Below are the code and all the weights of a small trained network. Each question names an input and a target symbol and asks about switching units off, where a switched-off unit gives its printed mean instead of its output.

import numpy as np


def w(rows, s, z=0):
    codes = np.array(rows[::2]) - 128.0
    scale = np.full(codes.shape[1], s)
    scale[-1] = z or s
    return codes * scale


def f(y):
    return np.maximum(y, 0)


def softmax(a):
    e = np.exp(a - a.max(-1, keepdims=True))
    return e / e.sum(-1, keepdims=True)


def log_softmax(a):
    a = a - a.max(-1, keepdims=True)
    return a - np.log(np.exp(a).sum(-1, keepdims=True))


def net(x, mask):
    ids = ['αδεζηθλμξπφψ'.index(c) for c in x.split()]
    T = len(ids)
    res = E[ids] + P[:T]
    u = 0
    for l in range(2):
        r = res
        for j in range(2):
            rows = slice(3 * j, 3 * j + 3)
            q, k, v = (r @ M[l][rows].T for M in (Q, K, V))
            z = softmax(np.where(np.tri(T) > 0, q @ k.T / 3**0.5, -1e9)) @ v
            o = O[l][rows]
            res = res + np.where(mask[u + j], z, o[:, -1]) @ o[:, :-1]
        u += 2
        y = f(res @ A[l][:, :-1].T + A[l][:, -1])
        res = res + np.where(mask[u : u + 8], y, B[l][:, -1]) @ B[l][:, :-1]
        u += 8
    return log_softmax(res[-1] @ U[:, :-1].T + U[:, -1])


Q, K, V, O, A, B = {}, {}, {}, {}, {}, {}
E = w([
[87,174,89],'α',
[180,69,154],'δ',
[189,192,64],'ε',
[110,115,142],'ζ',
[111,107,144],'η',
[108,122,132],'θ',
[110,118,141],'λ',
[115,154,194],'μ',
[110,118,142],'ξ',
[249,137,65],'π',
[105,91,103],'φ',
[108,105,122],'ψ',
],0.012)
P = w([
[227,214,203],'0',
[213,175,154],'1',
[179,153,168],'2',
[151,137,159],'3',
[129,123,155],'4',
[109,108,144],'5',
[90,95,137],'6',
[73,83,131],'7',
[57,74,125],'8',
[43,59,119],'9',
[29,51,115],'10',
[14,47,108],'11',
[4,31,108],'12',
],0.004)
Q[0] = w([
[255,152,48],'0.h0',
[102,176,194],'0.h0',
[6,165,165],'0.h0',
[60,80,133],'0.h1',
[209,163,134],'0.h1',
[37,93,151],'0.h1',
],0.0064)
K[0] = w([
[185,189,254],'0.h0',
[60,107,110],'0.h0',
[87,27,52],'0.h0',
[62,121,159],'0.h1',
[193,124,100],'0.h1',
[81,138,186],'0.h1',
],0.0077)
V[0] = w([
[186,121,241],'0.h0',
[171,251,87],'0.h0',
[208,228,199],'0.h0',
[151,1,66],'0.h1',
[97,201,247],'0.h1',
[181,131,56],'0.h1',
],0.0035)
O[0] = w([
[208,138,3,219],'0.h0',
[205,4,208,105],'0.h0',
[209,59,48,193],'0.h0',
[216,180,157,47],'0.h1',
[50,103,63,255],'0.h1',
[187,123,197,64],'0.h1',
],0.0032,0.00095)
A[0] = w([
[43,68,143,251],'0.n0',
[211,185,137,145],'0.n1',
[10,136,111,194],'0.n2',
[85,65,94,167],'0.n3',
[83,27,56,200],'0.n4',
[106,225,55,158],'0.n5',
[177,185,45,154],'0.n6',
[2,119,144,185],'0.n7',
],0.0068,0.0031)
B[0] = w([
[21,82,148,252],'0.n0',
[203,134,169,150],'0.n1',
[6,128,109,217],'0.n2',
[117,95,62,180],'0.n3',
[139,88,38,207],'0.n4',
[118,183,48,144],'0.n5',
[194,132,51,150],'0.n6',
[2,126,140,225],'0.n7',
],0.007,0.0049)
Q[1] = w([
[229,172,85],'1.h0',
[97,124,211],'1.h0',
[254,172,92],'1.h0',
[138,194,107],'1.h1',
[110,104,183],'1.h1',
[125,145,145],'1.h1',
],0.0089)
K[1] = w([
[213,133,111],'1.h0',
[6,80,120],'1.h0',
[217,129,109],'1.h0',
[125,168,129],'1.h1',
[124,88,100],'1.h1',
[129,138,115],'1.h1',
],0.013)
V[1] = w([
[125,84,33],'1.h0',
[122,7,137],'1.h0',
[100,121,2],'1.h0',
[143,229,61],'1.h1',
[122,114,67],'1.h1',
[118,62,122],'1.h1',
],0.0088)
O[1] = w([
[223,184,151,212],'1.h0',
[184,71,231,219],'1.h0',
[183,251,132,254],'1.h0',
[97,254,56,80],'1.h1',
[170,189,155,160],'1.h1',
[184,75,198,175],'1.h1',
],0.007,0.0051)
A[1] = w([
[193,150,173,253],'1.n0',
[65,122,104,177],'1.n1',
[74,109,89,188],'1.n2',
[186,149,158,236],'1.n3',
[254,118,160,21],'1.n4',
[215,73,201,225],'1.n5',
[161,223,152,123],'1.n6',
[106,34,218,127],'1.n7',
],0.0089,0.0041)
B[1] = w([
[154,233,206,186],'1.n0',
[121,98,87,189],'1.n1',
[82,97,83,182],'1.n2',
[134,229,192,174],'1.n3',
[134,56,10,156],'1.n4',
[201,31,155,204],'1.n5',
[92,84,48,159],'1.n6',
[187,100,103,255],'1.n7',
],0.011,0.0078)
U = w([
[26,233,184,239],'α',
[64,47,1,169],'δ',
[135,112,121,20],'ε',
[119,185,103,185],'ζ',
[126,119,126,100],'η',
[139,157,188,210],'θ',
[100,149,129,142],'λ',
[170,223,248,173],'μ',
[183,75,150,3],'ξ',
[101,150,123,80],'π',
[130,122,124,47],'φ',
[183,125,83,54],'ψ',
],0.0088,0.004)

Each question gives the input, a string of symbols that net reads in full, and the target symbol t.
The units are the heads (3 rows each of Q, K, V and O) and the neurons (one row each of A and B). Each row of codes is followed by its name. A weight is (code - 128) times the scale printed after its matrix; where a second scale follows, it is the last column's (O, A, B and U).
mask holds one flag per unit, layer by layer, with each layer's heads first. A switched-off unit (its flag False) gives its mean, the last column of its rows in O or B, instead of its output. The means were averaged over made-up inputs and are rounded, as every weight is.
A unit's drop is (log p(t) with every unit on - log p(t) with that unit switched off) / (log p(t) with every unit on - log p(t) with every unit switched off).
The circuit of an input: a set's keep is (log p(t) with only the set's units on - log p(t) with every unit switched off) / (log p(t) with every unit on - log p(t) with every unit switched off). Starting from the 12 units with the biggest drops (on a tie, the unit counted first), units are removed one at a time, each time the one whose removal leaves the highest keep (on an exact tie, the one counted first), for as long as the keep stays at least 0.8.
units of the circuit, in order: the units of the circuit, biggest drop first
top k neurons: the k neurons with the biggest drops, biggest first
k most important neurons of layer l: the k neurons of layer l with the biggest drops, biggest first
input φ λ ε μ λ, target δ: units of the circuit, in order => 1.h0; 1.n0; 0.n4
input μ μ ψ, target δ: units of the circuit, in order => 1.h0; 1.n0
input μ μ μ μ φ π α φ δ ψ α ζ, target α: top 4 neurons => 0.n2; 0.n7; 1.n5; 1.n7
input θ λ μ μ φ θ α λ, target α: most important neuron of layer 0 => 0.n2
input η α μ φ δ α δ π ψ η λ α μ, target α: top 4 neurons => 0.n2; 0.n7; 1.n5; 0.n5
input ψ μ μ θ, target δ: units of the circuit, in order => 1.h0; 1.n0
input μ μ α μ η φ φ, target μ: 2 most important neurons of layer 0 => 0.n0; 0.n2
input μ α μ ψ μ λ, target δ: units of the circuit, in order => 1.n0; 1.h0
input ζ ψ ψ φ δ μ π μ μ μ ζ, target δ: units of the circuit, in order => 1.n0; 1.n3
input ψ φ θ μ μ ξ μ α, target δ: units of the circuit, in order => 1.n0; 1.n2; 1.n3
input η μ φ, target δ: units of the circuit, in order => 1.h0; 0.n4; 1.n0
input α ψ λ φ ψ φ μ α α η, target α: units of the circuit, in order => 1.h0; 0.n2; 1.n5; 1.n7
input μ α μ ζ, target δ: units of the circuit, in order => 1.h0; 1.n0
input ε α θ ψ η φ μ λ φ φ, target μ: top 4 neurons => 0.n0; 0.n2; 0.n7; 0.n4
input μ η α ξ, target α: 3 most important neurons of layer 1 => 1.n7; 1.n5; 1.n4
input φ ψ μ φ φ μ μ, target δ: top 3 neurons => 0.n7; 1.n0; 0.n4
input α μ φ ξ, target μ: most important neuron of layer 0 => 0.n0
input ζ μ μ μ α μ μ ζ φ θ, target μ: 2 most important neurons of layer 0 => 0.n0; 0.n4
input ψ μ μ φ α μ δ μ μ π φ ψ, target μ: top 4 neurons => 0.n0; 0.n2; 0.n4; 0.n7
input μ η μ φ δ, target ξ: top neuron => 1.n5
input λ μ μ α ξ ψ μ α μ, target α: top 2 neurons => 0.n2; 1.n5
input η λ η δ φ μ ψ φ ζ φ φ α ψ, target α: top 2 neurons => 0.n2; 0.n7
input μ μ μ φ λ, target μ: top 2 neurons => 0.n0; 0.n2
input μ φ θ φ ψ φ ξ, target μ: 2 most important neurons of layer 0 => 0.n4; 0.n3
input μ λ ψ φ λ μ ε δ μ φ ψ, target μ: 2 most important neurons of layer 0 => 0.n0; 0.n2
input λ φ μ π φ θ α μ ε μ ξ δ, target ξ: 2 most important neurons of layer 1 => 1.n5; 1.n7
input μ μ ψ η δ ψ λ φ μ ε, target ζ: 3 most important neurons of layer 0 => 0.n6; 0.n5; 0.n0
input μ μ ε λ φ ζ, target μ: most important neuron of layer 0 => 0.n4
input η θ λ η ε, target ζ: 3 most important neurons of layer 1 => 1.n6; 1.n3; 1.n0
input μ μ ε μ φ ζ, target μ: 2 most important neurons of layer 0 => 0.n0; 0.n2
